Here is a tiny trained network, its code and every weight. The questions are about switching its units off for an input and a class, where a switched-off unit gives its printed mean instead of its output.

import numpy as np


def w(rows, s, z=0):
    codes = np.array(rows[::2]) - 128.0
    scale = np.full(codes.shape[1], s)
    scale[-1] = z or s
    return codes * scale


def f(y):
    return y / 2 * (1 + np.tanh(0.7978845608 * (y + 0.044715 * y**3)))


def log_softmax(a):
    a = a - a.max(-1, keepdims=True)
    return a - np.log(np.exp(a).sum(-1, keepdims=True))


def net(x, mask):
    res = np.array(x, float).reshape(1, 4) / 4 @ E
    y = f(res @ A[0][:, :-1].T + A[0][:, -1])
    res = res + np.where(mask, y, B[0][:, -1]) @ B[0][:, :-1]
    return log_softmax(res[-1] @ U[:, :-1].T + U[:, -1])


A, B = {}, {}
E = w([
[147,138,240,179,212,7,185,86,137],'x0',
[180,78,106,177,255,168,48,193,198],'x1',
[209,117,192,156,49,164,162,134,251],'x2',
[178,98,74,171,57,28,17,86,132],'x3',
],0.0049)
A[0] = w([
[145,131,174,140,176,50,163,112,132,123],'neuron 1',
[179,124,192,126,30,176,164,131,254,85],'neuron 2',
[119,120,88,118,86,206,99,131,115,96],'neuron 3',
[149,134,118,127,161,136,117,139,133,194],'neuron 4',
[112,141,144,102,39,106,186,120,77,115],'neuron 5',
[119,133,133,112,52,105,184,118,72,110],'neuron 6',
[122,121,56,124,60,229,109,136,116,137],'neuron 7',
[150,125,112,154,194,153,86,146,160,99],'neuron 8',
[141,163,175,146,154,89,132,119,126,85],'neuron 9',
[117,134,135,122,110,132,150,120,121,70],'neuron 10',
[156,128,119,132,176,137,96,151,149,86],'neuron 11',
[134,121,185,146,165,54,154,124,125,105],'neuron 12',
[108,144,161,114,174,214,203,138,121,105],'neuron 13',
[148,133,104,150,74,49,40,120,147,99],'neuron 14',
[97,143,155,124,169,207,196,130,130,111],'neuron 15',
[157,116,106,120,217,156,77,138,179,124],'neuron 16',
[129,121,127,130,133,128,138,136,123,253],'neuron 17',
[125,155,133,112,71,115,161,115,97,90],'neuron 18',
[100,143,137,109,72,111,159,106,100,119],'neuron 19',
[111,139,151,102,172,186,182,139,120,94],'neuron 20',
[87,125,97,115,192,120,119,116,44,94],'neuron 21',
[163,132,94,135,86,38,55,123,140,99],'neuron 22',
[119,134,81,129,86,192,93,145,118,89],'neuron 23',
[135,135,183,148,165,42,159,132,137,106],'neuron 24',
[117,145,150,110,154,171,169,142,125,86],'neuron 25',
[152,115,130,118,165,136,104,135,143,84],'neuron 26',
[129,147,77,110,87,216,92,128,113,87],'neuron 27',
[77,135,75,103,186,101,103,136,18,90],'neuron 28',
[160,128,107,139,207,157,76,131,169,96],'neuron 29',
],0.0091,0.0059)
B[0] = w([
[122,116,148,67,165,120,153,122,164,192],'neuron 1',
[168,157,62,251,231,76,92,132,143,253],'neuron 2',
[124,97,143,101,166,105,170,119,159,182],'neuron 3',
[121,188,145,114,99,147,119,124,115,191],'neuron 4',
[91,108,143,173,109,216,138,135,145,202],'neuron 5',
[96,103,135,160,119,202,131,141,145,186],'neuron 6',
[124,143,173,47,163,108,157,129,162,246],'neuron 7',
[100,103,125,160,117,183,144,128,142,182],'neuron 8',
[131,88,128,115,156,121,157,126,162,140],'neuron 9',
[128,82,118,152,132,141,136,125,143,112],'neuron 10',
[116,91,125,158,124,163,139,130,145,149],'neuron 11',
[136,101,142,80,158,123,160,132,178,177],'neuron 12',
[152,51,111,111,69,87,117,123,76,207],'neuron 13',
[137,39,105,116,78,95,118,111,74,200],'neuron 14',
[142,65,108,107,79,91,108,119,91,197],'neuron 15',
[89,132,142,157,103,203,145,133,131,218],'neuron 16',
[118,217,151,84,100,131,104,124,100,234],'neuron 17',
[107,82,130,169,130,169,139,141,139,152],'neuron 18',
[107,116,135,147,123,187,128,139,134,170],'neuron 19',
[139,65,111,128,90,100,111,113,106,174],'neuron 20',
[163,130,97,199,167,95,106,127,138,194],'neuron 21',
[154,42,108,112,81,99,127,133,77,195],'neuron 22',
[125,80,143,102,166,103,168,131,153,175],'neuron 23',
[119,103,134,73,173,113,161,138,168,184],'neuron 24',
[137,70,109,127,112,109,116,115,125,147],'neuron 25',
[117,93,120,152,133,151,142,129,139,130],'neuron 26',
[129,79,146,93,171,109,163,114,184,190],'neuron 27',
[187,138,88,233,197,87,110,134,172,224],'neuron 28',
[96,94,139,174,115,182,144,134,142,192],'neuron 29',
],0.024,0.0054)
U = w([
[124,122,177,41,170,99,186,121,173,110],'0',
[180,156,76,191,176,94,85,130,138,137],'1',
[145,69,107,92,44,94,112,106,56,106],'2',
[51,124,157,155,96,216,145,141,136,93],'3',
[120,255,170,64,93,120,89,122,85,252],'4',
],0.0088,0.0028)

Each question gives the input, the list of numbers given to net, and the class t.
The units are the neurons (one row each of A and B). Each row of codes is followed by its name. A weight is (code - 128) times the scale printed after its matrix; where a second scale follows, it is the last column's (A, B and U).
mask holds one flag per neuron, in row order. A switched-off neuron (its flag False) gives its mean, the last column of its row in B, instead of its output. The means were averaged over made-up inputs and are rounded, as every weight is.
A unit's drop is (log p(t) with every unit on - log p(t) with that unit switched off) / (log p(t) with every unit on - log p(t) with every unit switched off).
The circuit of an input: a set's keep is (log p(t) with only the set's units on - log p(t) with every unit switched off) / (log p(t) with every unit on - log p(t) with every unit switched off). Starting from the 12 units with the biggest drops (on a tie, the unit counted first), units are removed one at a time, each time the one whose removal leaves the highest keep (on an exact tie, the one counted first), for as long as the keep stays at least 0.8.
circuit, biggest first: the units of the circuit, biggest drop first
most important unit: the unit with the biggest drop
k most important neurons: the k neurons with the biggest drops, biggest first
drop of u: that unit's drop, to one decimal
input [0,2,4,-5], class 2: circuit, biggest first : [neuron 13; neuron 15]
input [0,-8,-7,3], class 3: 4 most important neurons : [neuron 5; neuron 2; neuron 6; neuron 19]
input [6,4,-8,-7], class 1: most important unit : neuron 28
input [-7,-5,7,5], class 0: 3 most important neurons : [neuron 7; neuron 27; neuron 28]
input [2,-3,4,-4], class 1: 3 most important neurons : [neuron 2; neuron 14; neuron 22]
input [5,1,-4,5], class 0: 2 most important neurons : [neuron 2; neuron 1]
input [-8,-7,3,2], class 0: 2 most important neurons : [neuron 7; neuron 27]
input [0,-6,8,8], class 1: 3 most important neurons : [neuron 2; neuron 13; neuron 15]
input [0,-6,-4,5], class 3: 3 most important neurons : [neuron 5; neuron 2; neuron 6]
input [5,-5,-6,-8], class 2: 3 most important neurons : [neuron 13; neuron 2; neuron 15]
input [3,-3,-3,-1], class 4: 2 most important neurons : [neuron 2; neuron 27]
input [-7,-7,6,-4], class 0: 3 most important neurons : [neuron 7; neuron 27; neuron 3]
input [-2,8,4,-7], class 3: drop of neuron 18 : -0.1
input [5,-2,-6,-6], class 1: drop of neuron 6 : 0.0
input [-7,6,3,4], class 0: circuit, biggest first : [neuron 7]
input [2,-1,8,-4], class 1: drop of neuron 2 : 1.2
